Z573: [152 126 140 147 117  85 118 109 103  90  70 139]
Z685: [111 160  53 124 230  73 134 109 147 129 117 158]
Z569: [130 138 115 114 160 166 127 124 118 108 148 137]
Z782: [124 135 115 165 118 121 128 204 123 113 128 142]
q: [152 126 140 147 117  85 118 109 103  90  70 139]
Z573
q: [124 135 115 165 118 121 128 204 123 113 128 142]
Z782

Z137: [176  68  36  97 168 103  88]
Z72: [122 120 113  80 194 159 161]
Z496: [ 48 174 116  47 141  40 183]
Z775: [ 64 101 208 151 122  99  39]
Z419: [ 65 189  94  74 174 178 167]
Z987: [ 98  68  80 143  60 121  70]
Z299: [144 168 166  57  85 182 116]
Z54: [164 102 130  87 192 103 167]
Z315: [ 35 110 176 120 208 129 209]
step +1: [141]
[142]
q: [ 48 174 116  47 141  40 183]
Z496
step -1: [48]
[47]

Z750: [130 129 134 131 131 124 110 131 117 124 124 116 123 134 122 138 123 144
 132 117 120 129 120 136 124  82 103 142 149]
Z412: [135 127 154 147 135 124  70 140  97 124 110  87 117 145  99 149 106 135
 132 124 115 122  80 106 130 108 137 117 127]
Z677: [130 129 134 131 131 124 110 131 117 124 124 116 123 134 122 134 123 129
 129 127 126 126 111 122 129 121 131 123 125]
Z759: [126 132 109 109 134 123 156 120 156 138 137 145 129 123 137 116 140 120
 125 133 137 130 152 137 127 149 130 129 122]
Z386: [130 154 107  96  96  82 144 124  44  94 169 181 104 120 228 121 175 111
 124 129 163 133  80 172 137  61  93 103  96]
gone Z677: [127 123 129 124 134 123 122 121 125 131 123 122 126 117 131 134 130 124
 110 129 129 131 131 134 124 116 126 129]
[111]
q: [130 129 134 131 131 124 110 131 117 124 124 116 123 134 122 138 123 144
 132 117 120 129 120 136 124  82 103 142 149]
Z750
step -1: [126 132]
[125 131]

Z942: [119  82 136  30  81 138  17  95 148 186 144 121 120 154  87 210 145 116]
Z150: [119  82 136  30  81 138  17  95 148 186 144 121 120 154  87 210  50 143]
Z470: [147 134 130  44  79 154  91  45  87 112 147 108 108 142 178 165  82  91]
gone Z942: [120 116 148 144  17 119  81 145 210 154 136 121 186 138  87  30  95]
[82]
q: [119  82 136  30  81 138  17  95 148 186 144 121 120 154  87 210  50 143]
Z150
q: [147 134 130  44  79 154  91  45  87 112 147 108 108 142 178 165  82  91]
Z470
step -1: [138  17]
[137  16]
q: [119  82 136  30  81 138  17  95 148 186 144 121 120 154  87 210 145 116]
Z942
step -1: [87]
[86]
gone Z470: [108  91 154  79 112 134 108  82 142 147 165  91  87 130 178 147  45]
[44]

Z453: [171 139 162 143]
Z214: [120 123 120 122]
Z306: [174 139 167 145]
Z851: [161 134 147 142]
Z394: [216 149 192 169]
Z244: [146 133 132 133]
Z928: [186 139 170 151]
Z87: [125 125 119 129]
Z623: [ 84 119  97 112]
Z248: [174 139 167 148]
Z79: [ 90 120 116 116]
gone Z394: [216 169 149]
[192]
step +1: [186 139 170]
[187 140 171]

Z71: [ 29 177 144 169 133 119 133 124 157]
Z591: [ 37 177 145 160 130 121 137 124 155]
Z379: [ 38 193 141 157 120 120 133 125 155]
Z854: [ 82 212 119 142  96 118 107 135 142]
step -1: [141]
[140]
step -1: [177]
[176]
q: [ 37 177 145 160 130 121 137 124 155]
Z591

Z459: [117 120 145  73 129 146 167 171 164 142 112 120 114 128 121  91  69 107
 145 136 117 181  74 114 169 119 165 100 138 154  69 115]
Z198: [108 117 134 122 165 107  90 121 120  64  87 108 111 132 122  80 106 197
 156 157 194 117  89 139  65 151 136 107  86 151 141 119]
Z301: [126 132 136 129 134 129 120 117 125 122 127 119 132 119 122 135 120 130
 136 122 129 119 128 127 124 131 113 146 118 127 123 124]
Z201: [117 120 145  73 129 146 167 171 164 142 112 120 114 128 121  91  69 107
 145 136 117 181  74 114 169 144 165 100 138 111  69 115]
Z670: [135 115 170 152 153 135  95 125 131 124  69 143 139  95 118  98 151 185
 159 137 138 141 142  80 145  97 162 129 114  75 119 109]
Z828: [142 103 110 138  83 158 117 116 137 108 113 156 147  98 132 127 151 138
 137 114  82 106 142 116 200 106 171 111 124 134 112 104]
Z712: [137 136 140 142 141 138 123 136 128 170 124 140 132 130 120 138 137 117
 118 123 108 144 155 112 146 105 118 144 138  95 133 123]
Z414: [141 140 141 124 148 117 174 142 146 125 143 139 128 150 144 147 147  96
 113  91  82 139 123 164 160 133 131 134 146 176 101 149]
Z596: [137 136 140 142 141 138 123 136 128 170 124 140 132 130 120 138 137 117
 118 123 108 144 155 112 146 105 118 144 138  95 133 132]
step +1: [107 145]
[108 146]
step +1: [125 143]
[126 144]
gone Z301: [117 146 129 119 132 127 124 136 113 128 120 132 131 123 120 119 129 122
 136 125 129 134 124 122 122 119 126 118 127 127 130]
[135]
step -1: [124 140 132 130]
[123 139 131 129]
step -1: [117]
[116]

Z281: [125 146 118  90 114  94 180 122 173  95  98 124 113 121 161  66 140 124
 145 128 111 157 113 143 107 162 139 122 127 124 148  93 180 122 152 188
 174 132 131 128 117 134  94 142 116 114 145 152 159 122 119 134 102 155
 102 143 106 108 154 111]
Z261: [109 155 107 112 145  87 175 144 161  98  98 102 124 112 164  84 139 105
 159 144 124 128 107 131 106 150 146 102 145 116 133  74 155 113 142 139
 152 122 124  93 119 137 110 126 110 126 130 148 155 130  91 128  95 156
 103 133  89 106 143 104]
Z868: [112 153 109 106 138  87 178 139 167  97  95 107 120 113 165  77 139 110
 155 140 122 135 109 134 104 156 144 107 140 117 136  77 162 115 145 151
 158 124 124  99 119 137 105 130 109 123 133 151 157 129  95 128  98 157
 103 137  93 105 147 105]
Z455: [122 148 114  95 121  89 180 126 171  95  97 117 115 120 163  69 140 121
 150 133 116 149 111 139 106 162 141 116 131 122 146  86 175 121 150 176
 169 129 127 118 118 135  97 137 113 116 141 152 160 124 111 130 101 157
 101 141 101 106 152 109]
Z481: [118 152 110 100 131  87 179 133 169  95  97 111 119 118 164  73 140 114
 151 136 117 142 110 137 106 158 142 110 137 120 142  81 169 116 147 164
 164 126 127 108 119 135 101 133 112 121 137 152 160 126 102 130  97 157
 103 138  97 105 149 107]
Z781: [122 148 114  95 121  89 180 126 171  95  97 117 115 120 163  69 140 121
 150 133 116 149 111 139 106 162 141 116 131 122 146  86 175 121 150 176
 169 129 127 139 118 133  90 144 118 112 148 151 159 120 128 134 106 155
 104 145 109 110 156 116]
Z57: [106 155 105 119 153  87 171 149 157 102 100  96 126 110 162  90 138 102
 158 146 127 121 107 127 108 146 148  99 148 114 129  72 148 113 137 125
 144 120 124  85 121 136 116 121 108 130 126 147 153 132  84 124  96 153
 105 130  89 106 140 105]
Z761: [122 148 114  95 121  89 180 126 171  95  97 117 115 120 163  69 140 121
 150 133 116 149 111 139 106 162 141 116 131 122 146  86 175 121 150 176
 169 129 127 118 118 135  97 137 113 116 141 152 160 124 111 130 101 157
 101 147 118 112 156 118]
step -1: [107]
[106]
q: [125 146 118  90 114  94 180 122 173  95  98 124 113 121 161  66 140 124
 145 128 111 157 113 143 107 162 139 122 127 124 148  93 180 122 152 188
 174 132 131 128 117 134  94 142 116 114 145 152 159 122 119 134 102 155
 102 143 106 108 154 111]
Z281

Z922: [107  26 116 108]
Z897: [111 129 123 126]
Z754: [107  26  49  78]
Z869: [111  84 122 110]
Z904: [102 145  76  95]
Z589: [114  46 147 132]
step -1: [114]
[113]
q: [114  46 147 132]
Z589
q: [111  84 122 110]
Z869
gone Z754: [ 26  78 107]
[49]

Z370: [142 171  43 131 171 237  33 136 119 199 125 129  86]
Z390: [148 148  68 130 148 186  81 128  91  96 130  95 144]
Z255: [138 158  50 141 158 185  81 120  81 166 117  96 128]
Z457: [123 140  90 145 140 128 130 113  88 125 112 104 134]
q: [123 140  90 145 140 128 130 113  88 125 112 104 134]
Z457
gone Z390: [186 130 148  81 148  68 130 128  91 148  96 144]
[95]
step -1: [145]
[144]
step +1: [125]
[126]

Z276: [109 108 127 110 127 108 100  48 127 109 109 129 127 126 125 126 123 107
 123 101 124 127 124 127 105 168 114 110]
Z163: [115 115 128 108 127  92  79  53 129 117 113 129 128 127 125 126 122 109
 125  76 124 127 126 127  85 163 156 114]
Z193: [110 105 129 114 128 121 120  84 137 107 106 128 132 128 130 131 125 106
 122 125 127 128 126 129 124 150  97 110]
Z941: [132 117 133 117 130 110 106 146 154 128 113 128 142 133 136 140 126 111
 123 108 130 129 135 134 109  70 161 124]
Z63: [126 119 128 111 127  92  77  52 128 127 115 129 127 127 124 126 123 110
 121  71 123 126 127 127  82 110 159 122]
Z146: [136 120 135 117 131 106 103 186 165 132 115 127 148 136 142 147 127 112
 126 106 133 131 139 136 106  62 190 127]
Z311: [127 115 133 116 130 111 108 147 154 124 112 128 142 133 137 141 126 110
 124 111 131 129 134 134 111  89 158 121]
Z665: [115 104 128 117 127 129 128  67 132 111 105 129 129 127 127 128 126 107
 118 132 126 126 125 128 131 110  72 113]
q: [109 108 127 110 127 108 100  48 127 109 109 129 127 126 125 126 123 107
 123 101 124 127 124 127 105 168 114 110]
Z276
q: [136 120 135 117 131 106 103 186 165 132 115 127 148 136 142 147 127 112
 126 106 133 131 139 136 106  62 190 127]
Z146
q: [115 115 128 108 127  92  79  53 129 117 113 129 128 127 125 126 122 109
 125  76 124 127 126 127  85 163 156 114]
Z163

Z604: [133 132 127 130 147 132 132 130 127 132 145 143 117 126 127 117 133 131
 125 147 125 126 132 125 137 132  98 125 126 121 119 136 126 126 131 147
 122 125 131]
Z93: [126 124 129 127 136 124 123 118 129 125 135 128 136 130 128 136 125 127
 130 139 129 130 128 130 130 127 151 132 129 133 144 127 129 129 125  18
 133 130 125]
Z31: [132 130 125 129 145 131 130 127 126 129 144 156 112 127 128 113 134 130
 125 148 117 128 135 128 141 134  84 132 128 112 169 135 128 126 129 109
 124 126 130]
Z373: [132 130 130 130 147 130 131 127 128 132 143 131 131 126 128 131 130 130
 128 146 135 126 128 125 129 128 136 121 126 136  77 133 126 127 130 118
 125 127 129]
Z707: [125 124 126 125 117 125 124 125 128 123 119 134 126 130 128 127 126 126
 128 119 121 131 129 132 129 128 124 136 131 121 185 124 131 129 125  89
 132 130 126]
Z866: [131 130 125 129 143 131 130 127 126 129 143 155 112 127 128 112 133 130
 124 147 117 128 135 128 141 134  84 132 128 111 171 135 128 126 129 114
 124 126 130]
gone Z866: [129 124 130 131 128 147 128 129 126 127 128 131 141 133 128 126 130 125
 124 143 126 127 114 135 171 112 112 135 130 130 128 132 134 129 117 155
 111 143]
[84]
step -1: [135 128]
[134 127]
step -1: [156]
[155]
q: [131 130 125 129 143 131 130 127 126 129 143 155 112 127 128 112 133 130
 124 147 117 128 135 128 141 134  84 132 128 111 171 135 128 126 129 114
 124 126 130]
Z866

Z194: [138 156 133 141  94 152 130]
Z794: [146  95  63 153 121 113 128]
Z376: [ 68 115 147 158  81 107  84]
Z733: [ 68 115 147 158  81 181  84]
Z374: [138 156 133 151  94 152 111]
Z383: [119  85  29 161  60 145  86]
Z557: [185 161 191  83 179  98 170]
q: [185 161 191  83 179  98 170]
Z557
gone Z374: [156 151  94 111 138 133]
[152]
q: [ 68 115 147 158  81 107  84]
Z376

Z371: [121  50 103 144]
Z129: [136  67  22 125]
Z643: [136 110 133 113]
Z293: [ 30 174 165 214]
Z16: [119  92 200  81]
Z368: [152 110 109 113]
Z950: [ 30 174 165 132]
gone Z368: [109 113 152]
[110]
step +1: [67]
[68]
step -1: [92]
[91]

Z228: [145 131 185 128 114 158 118 131 132]
Z916: [137 128 165 140 118 137 184 135 142]
Z97: [ 93 150  83 160 139  47  73 184 148]
Z875: [146  85 156  83 128 135 126 120 134]
Z930: [137 128 165 140 118 137 184 135 128]
Z867: [128 175 136 139 109  87 193 160 166]
Z551: [109 104 222 117 148 223 177  92 158]
Z164: [ 47 164 188 175 154  55 148 124 158]
Z335: [179 107  85  79 139  83  99  86  50]
Z500: [144 169 107  37 124 128 110 132 132]
Z698: [145 121 137 150 108  67 124 190 138]
Z474: [150 142 173  39 113 127  30 108 188]
q: [179 107  85  79 139  83  99  86  50]
Z335
gone Z698: [ 67 124 137 190 150 121 108 145]
[138]
gone Z551: [117 177 104  92 109 148 158 223]
[222]
step -1: [150]
[149]

Z646: [130 108 150 128 164 176 182 112 180 157 165 104 121 148 199 116  30]
Z466: [112 126 166 142 170 176 174  71 194 176 145 104 146 131 189  96  81]
Z612: [100 136 206 142 196 176 160 118 232 168 187 104 115 143 121  98  66]
step -1: [136]
[135]
q: [100 136 206 142 196 176 160 118 232 168 187 104 115 143 121  98  66]
Z612

Z968: [117 138 155  89 119 110 141 113  89 148 131]
Z886: [119 211  94 143 114 210  64  98 120  89 178]
Z575: [159 154 108 138 192 130 116 100  89 188 140]
q: [117 138 155  89 119 110 141 113  89 148 131]
Z968
gone Z886: [ 98  64 120 119 114 178  94 211 143  89]
[210]
step +1: [110]
[111]
step -1: [119 110]
[118 109]
gone Z575: [100 159 192 108 188 116  89 138 154 130]
[140]
step -1: [155  89 119]
[154  88 118]

Z199: [ 93  88 128 201 111]
Z18: [127 162 104  27 102]
Z535: [123  94 104 122 122]
Z944: [135  91 137 148 127]
Z662: [135  91 137 153 127]
gone Z662: [137  91 127 153]
[135]
step +1: [ 91 137 153]
[ 92 138 154]
q: [ 93  88 128 201 111]
Z199
gone Z535: [122  94 122 104]
[123]
q: [123  94 104 122 122]
Z535

Z344: [167  97 152 119 161 137 154 140]
Z6: [167 197 149 119 101 155 168 162]
Z472: [107 117 137  73 137 128  78 108]
Z11: [158 143 141 128 126 104 145 135]
Z683: [137 114 125 159 154 151 145 174]
Z116: [135 131 140 106 141 121 158 127]
Z141: [105 143  99 150 123  48 142 140]
Z892: [122  85 138 110 158 151 120 121]
step -1: [ 73 137 128  78]
[ 72 136 127  77]
q: [135 131 140 106 141 121 158 127]
Z116
q: [122  85 138 110 158 151 120 121]
Z892
gone Z472: [137 117 137 107 128 108  78]
[73]

Z516: [124 120 130 133 125 135 118 108 121 158 134 120 122 125 134 186 114  80
 129 178 125 128 138  98 122 123 122 120 124 130 132 131 133 139 131 139
 126 122 129 135 161 128 124 122 127 218 129  72 119 135 129 135]
Z721: [124 128 130 133 125 135 118 142 121  94 121 120 122 125 134 107 129 153
 129 106 125 128 138 149 122 122 127 127 130 130 132 131 122 123 129 127
 126 122 124 125  88 128 124 122 128  76 129 163 131 135 129 135]
Z424: [124 128 130 133 125 135 118 142 121  94 121 120 122 125 134 107 129 153
 129 106 125 128 138 149 122 122 127 127 130 130 132 131 122 123 129 127
 126 122 129 125  88 128 124 122 128  76 129 163 131 135 129 135]
Z230: [124 128 130 133 125 135 118 131 121 134 121 120 122 125 134 123 114 127
 129 128 125 128 138 127 122 122 127 120 124 130 132 131 122 139 129 127
 126 122 129 125 138 128 124 122 127 128 129 124 127 135 129 135]
gone Z721: [123 130 130 126 122  88 138 122 135 129  94 122 122 128 121 125 121 130
 128 106 128 163 129 127 132  76 122 131 133 107 127 124 135 131 149 120
 124 128 127 129 142 129 135 122 125 125 118 129 125 124 153]
[134]
step +1: [127]
[128]
q: [124 128 130 133 125 135 118 131 121 134 121 120 122 125 134 123 114 127
 129 128 125 128 138 127 122 122 127 120 124 130 132 131 122 139 129 127
 126 122 129 125 138 128 124 122 127 128 129 124 127 135 129 135]
Z230
q: [124 128 130 133 125 135 118 142 121  94 121 120 122 125 134 107 129 153
 129 106 125 128 138 149 122 122 127 127 130 130 132 131 122 123 129 127
 126 122 129 125  88 128 124 122 128  76 129 163 131 135 129 135]
Z424
step +1: [122]
[123]
q: [124 128 130 133 125 135 118 142 121  94 121 120 122 125 134 107 129 153
 129 106 125 128 138 149 122 122 127 127 130 130 132 131 122 123 129 127
 126 122 124 125  88 128 124 122 128  76 129 163 131 135 129 135]
Z721

Z78: [102 141  90 106 167]
Z171: [119 152 126 143  95]
Z702: [129 189 102 196 124]
Z279: [165 118 115  88 163]
Z34: [118 123  93 102 205]
Z220: [ 19 159  31 148  77]
gone Z171: [ 95 126 152 143]
[119]
q: [119 152 126 143  95]
Z171
step +1: [ 19 159  31 148]
[ 20 160  32 149]
q: [129 189 102 196 124]
Z702

Z910: [131 171  53 221 195 140 195 155]
Z815: [130 172  53 222 196 145 195 152]
Z132: [117 170 190 214 190 144 191 152]
Z369: [121 147  94 166 157 138 155 139]
Z246: [117 150  89 173 160 136 161 139]
step +1: [195 140 195]
[196 141 196]
step +1: [94]
[95]
gone Z910: [140 195 131 155 171  53 195]
[221]
gone Z132: [152 190 190 170 117 214 144]
[191]
gone Z369: [155 139 157 138 147  94 166]
[121]
q: [117 170 190 214 190 144 191 152]
Z132

Z110: [ 89 122 189 117 204  52 183  85  74  71 170 130 191 125 154  91 139 122
 104 171 114  99 163 137  63 101 191 120  49 159 173 109 159 176 156  91
 140 168  72 192  79 115 116 154 169 114 127 106  70 147  88 136 119  92
 158 123 223 167 161 133]
Z710: [ 89 122 189 117 204  52 183  85  74  71 170 130 191 125 154  91 139 122
 104 171 114  99 163 137  63 101 191 120  49 159 173 109 159 176 156  91
 140 168  72 192  79 115 116 154 169 114 127 106  93 147  88 136 145  92
 158 123 223 167 113 133]
Z142: [132  99 109 155 113 134  87 129 156 142  82  94  79 200 113 122 109 153
 149 120 158 109  87 130 150 144 156 176 172 145 145 140 142 162 142 152
  89 135 145  89 134 106 104 133 130 132 138  93 185 163  99 116 126 182
  97 127 109 127 162 165]
step -1: [ 52 183]
[ 51 182]
step +1: [88]
[89]
q: [ 89 122 189 117 204  52 183  85  74  71 170 130 191 125 154  91 139 122
 104 171 114  99 163 137  63 101 191 120  49 159 173 109 159 176 156  91
 140 168  72 192  79 115 116 154 169 114 127 106  93 147  88 136 145  92
 158 123 223 167 113 133]
Z710
gone Z110: [ 91 154  79 117 161 101 120 191  72 168 147  92  49 171 137 163  91 109
 136 192 125 122 159 170 167  70 173 169 204 189 140 133 183 123 159 130
 114 191 106 127 115 119 154 122 176 158 156 104  88 139  71  52  99 223
  63 116 114  85  89]
[74]
step -1: [123]
[122]

Z966: [217 140 137 118 139  84]
Z687: [231 142 138  76 141  77]
Z635: [231 142 138 116 115  89]
gone Z687: [142 138 231  76 141]
[77]
gone Z635: [ 89 142 231 115 138]
[116]

